Below are the code and all the weights of a small trained network. Each question names an input and a class and asks about switching units off, where a switched-off unit gives its printed mean instead of its output.

import numpy as np


def w(rows, s, z=0):
    codes = np.array(rows[::2]) - 128.0
    scale = np.full(codes.shape[1], s)
    scale[-1] = z or s
    return codes * scale


def f(y):
    return y / 2 * (1 + np.tanh(0.7978845608 * (y + 0.044715 * y**3)))


def log_softmax(a):
    a = a - a.max(-1, keepdims=True)
    return a - np.log(np.exp(a).sum(-1, keepdims=True))


def net(x, mask):
    res = np.array(x, float).reshape(1, 4) / 4 @ E
    y = f(res @ A[0][:, :-1].T + A[0][:, -1])
    res = res + np.where(mask, y, B[0][:, -1]) @ B[0][:, :-1]
    return log_softmax(res[-1] @ U[:, :-1].T + U[:, -1])


A, B = {}, {}
E = w([
[234,63,78,62,226,155],'x0',
[153,63,52,104,59,8],'x1',
[40,26,147,122,67,206],'x2',
[17,122,1,199,200,115],'x3',
],0.009)
A[0] = w([
[151,209,120,130,143,72,110],'n0',
[88,7,185,135,86,157,148],'n1',
[153,56,138,122,175,136,111],'n2',
[160,107,124,163,127,32,111],'n3',
[166,137,167,74,102,113,95],'n4',
[79,166,139,124,64,156,130],'n5',
[145,175,150,154,146,172,43],'n6',
[109,162,155,208,69,82,116],'n7',
[111,128,140,153,155,202,34],'n8',
[160,167,174,135,162,71,96],'n9',
[121,179,160,146,20,128,122],'n10',
[144,115,154,89,87,151,104],'n11',
[138,52,133,167,115,165,183],'n12',
[148,96,92,122,61,117,64],'n13',
[176,128,135,128,69,133,59],'n14',
[112,155,117,186,170,171,63],'n15',
[167,181,117,146,150,95,131],'n16',
[113,17,129,126,83,189,155],'n17',
[159,92,102,105,139,115,39],'n18',
[69,134,160,148,53,130,119],'n19',
[92,154,200,160,163,129,61],'n20',
[170,103,120,106,181,170,90],'n21',
[147,121,108,75,184,115,77],'n22',
[111,201,135,151,79,88,107],'n23',
[142,52,93,136,107,37,61],'n24',
[131,71,117,109,69,42,32],'n25',
[158,147,171,77,113,149,54],'n26',
[193,69,131,125,169,120,123],'n27',
[109,102,104,192,169,106,63],'n28',
[141,128,220,95,136,94,90],'n29',
[133,154,117,78,154,108,150],'n30',
[158,174,119,134,145,122,109],'n31',
[165,53,94,46,170,162,151],'n32',
[155,124,198,81,83,111,80],'n33',
[99,124,64,142,142,92,82],'n34',
[115,152,118,189,92,122,40],'n35',
[153,163,137,53,56,135,48],'n36',
[161,169,91,156,165,81,173],'n37',
[159,190,91,124,122,85,193],'n38',
[35,102,29,155,155,120,70],'n39',
[147,114,167,140,195,196,12],'n40',
[147,83,79,167,72,77,5],'n41',
[89,75,131,123,104,158,151],'n42',
[155,90,177,90,89,153,101],'n43',
[132,86,139,112,171,121,126],'n44',
[213,217,107,166,134,108,183],'n45',
],0.014,0.0023)
B[0] = w([
[78,140,199,56,142,83,190],'n0',
[69,117,175,55,146,96,215],'n1',
[165,213,54,66,83,132,171],'n2',
[125,121,173,154,105,171,193],'n3',
[115,75,97,142,176,130,184],'n4',
[158,165,118,101,84,124,182],'n5',
[109,129,198,180,117,211,167],'n6',
[175,179,33,77,76,92,201],'n7',
[116,122,165,150,144,195,177],'n8',
[88,68,208,106,167,77,175],'n9',
[172,131,61,126,91,108,197],'n10',
[99,83,125,190,167,105,170],'n11',
[73,161,181,34,119,59,171],'n12',
[111,149,179,159,149,194,174],'n13',
[120,61,96,164,145,142,162],'n14',
[137,77,126,234,151,174,179],'n15',
[95,129,188,37,130,87,176],'n16',
[58,122,247,39,150,58,212],'n17',
[185,161,98,130,87,159,162],'n18',
[126,195,117,114,99,102,197],'n19',
[190,164,128,181,73,191,175],'n20',
[183,228,48,155,91,130,179],'n21',
[138,152,97,121,106,87,169],'n22',
[107,197,61,77,52,116,187],'n23',
[156,134,186,199,70,255,216],'n24',
[132,161,172,177,79,232,210],'n25',
[116,85,82,183,164,151,179],'n26',
[156,145,80,105,89,104,187],'n27',
[149,78,80,172,198,81,179],'n28',
[159,77,101,189,200,126,180],'n29',
[102,136,139,93,103,110,151],'n30',
[82,150,186,92,104,111,157],'n31',
[160,194,95,104,52,74,214],'n32',
[139,68,45,172,207,120,195],'n33',
[130,62,104,190,174,126,192],'n34',
[115,164,56,141,124,118,165],'n35',
[186,86,93,168,200,97,178],'n36',
[113,115,172,132,152,87,191],'n37',
[52,142,182,100,141,119,186],'n38',
[147,77,88,151,223,90,251],'n39',
[159,157,142,151,54,219,183],'n40',
[172,113,179,205,105,220,192],'n41',
[101,164,184,52,168,67,177],'n42',
[117,102,103,176,182,99,189],'n43',
[156,147,114,127,92,97,151],'n44',
[62,150,181,100,134,102,206],'n45',
],0.0069,0.016)
U = w([
[82,134,240,48,133,53,248],'0',
[158,210,43,96,42,87,76],'1',
[132,55,92,172,200,98,2],'2',
[141,149,214,168,78,248,150],'3',
],0.015,0.0012)

Each question gives the input, the list of numbers given to net, and the class t.
The units are the neurons (one row each of A and B). Each row of codes is followed by its name. A weight is (code - 128) times the scale printed after its matrix; where a second scale follows, it is the last column's (A, B and U).
mask holds one flag per neuron, in row order. A switched-off neuron (its flag False) gives its mean, the last column of its row in B, instead of its output. The means were averaged over made-up inputs and are rounded, as every weight is.
A unit's drop is (log p(t) with every unit on - log p(t) with that unit switched off) / (log p(t) with every unit on - log p(t) with every unit switched off).
most important unit: the unit with the biggest drop
k most important neurons: the k neurons with the biggest drops, biggest first
drop when u is switched off: that unit's drop, to one decimal
input [0,8,-4,7], class 3: most important neuron	n24
input [-8,1,-8,3], class 0: 3 most important neurons	n0, n9, n38
input [4,7,4,-7], class 2: 2 most important neurons	n33, n36
input [1,-5,-3,-5], class 2: 2 most important neurons	n24, n25
input [0,7,-6,4], class 3: 2 most important neurons	n24, n41
input [-3,7,-7,-8], class 2: 2 most important neurons	n33, n36
input [-2,-6,2,-6], class 2: 2 most important neurons	n33, n24
input [-4,8,-6,-7], class 3: 2 most important neurons	n25, n24
input [-8,1,7,2], class 1: 3 most important neurons	n7, n10, n19
input [-5,8,6,-3], class 3: 3 most important neurons	n25, n24, n41
input [8,7,3,0], class 1: 2 most important neurons	n32, n2
input [8,7,-3,1], class 1: 2 most important neurons	n32, n27
input [-7,0,8,-6], class 0: 2 most important neurons	n17, n1
input [-1,-6,7,-1], class 0: most important unit	n17
input [7,-4,8,-8], class 0: 3 most important neurons	n17, n1, n12
input [1,3,7,-8], class 2: drop when n33 is switched off	1.0
input [-5,4,-5,-7], class 2: drop when n33 is switched off	0.2
input [1,7,-4,4], class 3: drop when n10 is switched off	0.0
input [5,6,-2,3], class 3: drop when n41 is switched off	0.1
input [-5,-4,0,5], class 1: most important unit	n7
